[[83, -73, -27, -74], [-32, -23, -72, 55], [-54, 49, -24, -48]] result: -72
[[-57, -16, 16, -77, -19], [52, -1, -50, 67, -8], [-46, 9, -54, 5, -5]] result: 67
[[-54, -38, -23, -45, 36], [-3, 54, -36, 59, 37], [3, 17, 92, 69, 22]] result: 59
[[27, 10, 3, 16, -13, -5], [-44, -9, 2, 74, -105, 1], [-16, -19, 3, 30, -21, 8]] result: -105
[[20, 37, -93, 72], [38, 14, 37, -70], [23, -10, 20, -81]] result: 37
[[-19, 45, 64, -97], [-105, 15, 92, 75], [-90, -11, 34, 57]] result: 92
---
[[ -3 -24  -8  47  10 -48]
 [ -5 -39 -31 -11 -19 -48]] -> 10

[227  74  30  34] -> 30

[[287 106 924 808 502]
 [351 547 508 266 582]] -> 808

[-44 -43 -26  26  10] -> 26

[-125 -709  169  435  619] -> 435

[[3777 6280 2712 4893 5665 8727]
 [4281 3596 6033 8224 1703 5743]
 [4812 6312 1939 1146 6432 5672]] -> 5665
---
array([[-146.5,  -26.6,  122.4,  -75.1,  109.9,  227.1,  178.2],
       [ -22.6, -117.5, -122.8,   17.6,  190.9,  102.5, -189.9],
       [ 152.9,   26.1,    8.2,  -90.7,   73.4,   -9.9,  177.3]]) ⇒ -122.8

array([[ -5.148, -10.222,   3.825,   2.557,  -3.520],
       [ 14.049, -19.726,  10.527,  18.804,   4.945]]) ⇒ 10.527

array([[  12.2,  176.9,  216.4,  196.4,  -31.8,  -24.3],
       [ -21.4,   57.8,  -88.5,   82.4,    7.4,  -30.0],
       [-143.0,   16.5,   -3.6, -185.7,  -59.4,  -14.1]]) ⇒ -88.5

array([[  62.42,  108.58,    0.34,  -52.02,  -76.38, -157.56,   55.44],
       [  46.32,  -51.32,  -94.22,   30.29,  -58.94,  -40.86, -164.12],
       [ -20.31,   80.79,  114.91, -157.59,  -88.68,  -21.93,  134.11]]) ⇒ -94.22

array([[ -8.3,   3.5,  -7.1,  -9.5,  -4.8],
       [ -5.7,  15.7,  -5.4, -13.8,  -1.0],
       [ -9.1,  -8.9,  -9.4,  -9.6,  -8.8]]) ⇒ -5.4

array([[ -97.28,  208.04, -113.30,  -45.41, -131.43],
       [ -22.39,  -26.79,  -78.05, -125.57,   16.42]]) ⇒ -78.05

array([[-154.925, -174.485,  -68.056, -155.446,  -97.263,  168.807,
        -180.682],
       [ -48.494,  -69.987,   -2.980,  -73.643,  -44.417,  106.323,
         -35.547]]) ⇒ -2.980
---
(5657, 7997, 4213, 9173, 5438, 3242, 3349) result: 4213
((746, 349, -426, -497, -747, -762, -547), (710, 700, -721, -271, -812, -726, -219)) result: -426
(5, 4, 3, 1, 3, 7) result: 3
(4, 0, 2, 7, 3, 4, 7) result: 2
((193, 51, 25, 93, 153, 123), (150, 56, 117, 110, 160, 125)) result: 25
((25, 48, 4, 31, 76), (10, 8, 43, 59, 71), (3, 28, 14, 12, 7)) result: 4
---
array([[236, 109, 207, 238,  37, 132],
       [199, 141, 204, 242,  13, 140]]) >> 207

array([ 187,  819,  396, -330, -465,  836, -671]) >> 396

array([148, 211,  59, 202, 241]) >> 59

array([[145, 209,  62,  52,   3],
       [ 68,  55, 165, 169, 128]]) >> 62

array([[ -66, -312,  327, -645, -561,  275],
       [-236,  812, -281,  138,  196,  433]]) >> 327

array([36, 43, 51, 38, 30,  4, 86]) >> 51
---
[ 520  565  861  106  275 -521  445]
565
[ 12 250  62  55 220]
250
[-33 -19  37   4]
-19
[ 774  475 -567 -191]
475
[370 832  28 687 205]
832
[621 160 271 445 617 949 363]
160
[  2  26 -33   5  29]
26
[ 843  800  -93   79 -564 -259  261]
800
---
Input: [-13.46 -15.02  -0.96 -18.37  10.29]
Output: -18.37

Input:
[[ 1.4 -1.0 -1.9  0.8  1.3 -0.7]
 [-0.9 -0.2 -2.1 -1.2 -1.2 -2.0]]
Output: 1.3

Input: [ -37.5    2.2  181.9 -113.9  -72.8  132.2  -56.9]
Output: 132.2

Input: [ 0.98 -1.26 -1.23 -1.66]
Output: -1.23

Input:
[[ 155.26   89.15   99.65  159.51   65.50 -195.65]
 [  25.49   38.83  -47.71   38.38   41.75  -72.91]
 [  99.30   73.25   50.00   96.45   49.04 -161.99]]
Output: 65.50

Input: [-17.02  15.30  -6.13  17.14  -3.74]
Output: 17.14

Input:
[[  38.640  181.596  157.402 -132.176    9.220   44.281  245.190]
 [  47.197  171.014  146.915 -129.910   18.091   52.675  241.350]
 [  85.640  116.421  210.672  -94.972   45.699  129.801  210.925]]
Output: 44.281

Input:
[[-0.35 -0.57 -0.98 -0.77  1.14]
 [ 1.08 -1.17  0.54 -0.01 -1.37]]
Output: -0.77
---
[[77, -42, 66, 71, 37, -42, 11],
 [39, -69, -103, 75, 15, -61, -58],
 [85, -73, 30, 73, -7, -62, -9]] gives -9

[[24, -70, -4, -20, 10, -54, 29],
 [-22, 85, 74, 57, 38, 48, -70],
 [40, -34, -53, -50, -73, -45, 39]] gives 39

[[-28, 15, -13, -7],
 [-39, 22, -5, -8],
 [92, -70, -36, -9]] gives -9

[[-56, -34, -83, -61],
 [2, 6, -4, -2],
 [0, 1, 3, -5]] gives -5

[[77, 80, -30, -70, -62, -74],
 [-76, -86, 27, 65, 75, 72],
 [71, 89, -27, -71, -76, -76]] gives -76

[[58, -2, -36, -106],
 [-34, -22, 35, 32],
 [-27, 19, -63, 49]] gives 49
---
[[-70  79  20 -97  -7 -74 -10]
 [ 28 -10  23   0   7   5  14]
 [ 46 -18  20  19  22  24  29]] ans = -74

[[-83 -57  -2  -2  11]
 [-32 -11 -65  55 -42]
 [ 50  55 -10 -29  60]] ans = -2

[[-80 -74  60 -59 -39 -49  67]
 [-74 -79  23 -56 -44 -57  81]
 [ 55  37 -41  75  63  48 -70]] ans = -49

[[ 24 -29   2  18   7]
 [ 40 -76  64  55   6]
 [ 62 -87  48  13  -9]] ans = 18

[[ -48   81    6   -3]
 [  -4  -24  -19  -60]
 [-102   11  -12   45]] ans = 6

[[-26   7 -22 -45  84  31 -47]
 [ 50 -18  53  22 -80 -20   5]
 [ 84 -12  43   1 -50 -18 -48]] ans = 31

[[-31  53  14  40  92]
 [ 66  49 -13  76 -31]
 [ 24 -52 -20 -37 -99]] ans = 40

[[-44  88 -89  59]
 [ 89 -85 -42 -87]
 [-98  84 -84  89]] ans = -89
---
[  39 -105   -9   15  -50   35   -2] ==> 39
[  6  41   0 -20 -15  88] ==> 6
[ -79  -15  -19  -62 -105   96] ==> -79
[-87 -15  16  39  -1 -80] ==> -87
[ 63  84 -78   6 -69] ==> 63
[ 27  73 -26  50  69 -90] ==> 27
[ -87 -102   -9  106   21  -27] ==> -87
---
array([ 0, 39, 77, 42]) ==> 77

array([[324, 502, 991, 706, 485, 188],
       [474, 384, 653, 111, 747, 412],
       [397, 174, 143, 763, 115, 573]]) ==> 485

array([[ 675,  217,  515,  396,  340,  186],
       [-277,  428, -467, -600, -109,  460],
       [ -12, -489,   -5,  138, -126, -537]]) ==> 340

array([[-441, -929,  766,  984,  923, -789,  107],
       [  25, -961, -127,  678,  239,  186, -181]]) ==> -789

array([[19, 76, 35, 25, 25, 80],
       [67, 33, 62, 47, 65, 35]]) ==> 25

array([2624, 4677, 3242, 2151, 7959]) ==> 2151

array([-530,  896,  651,  381]) ==> 651
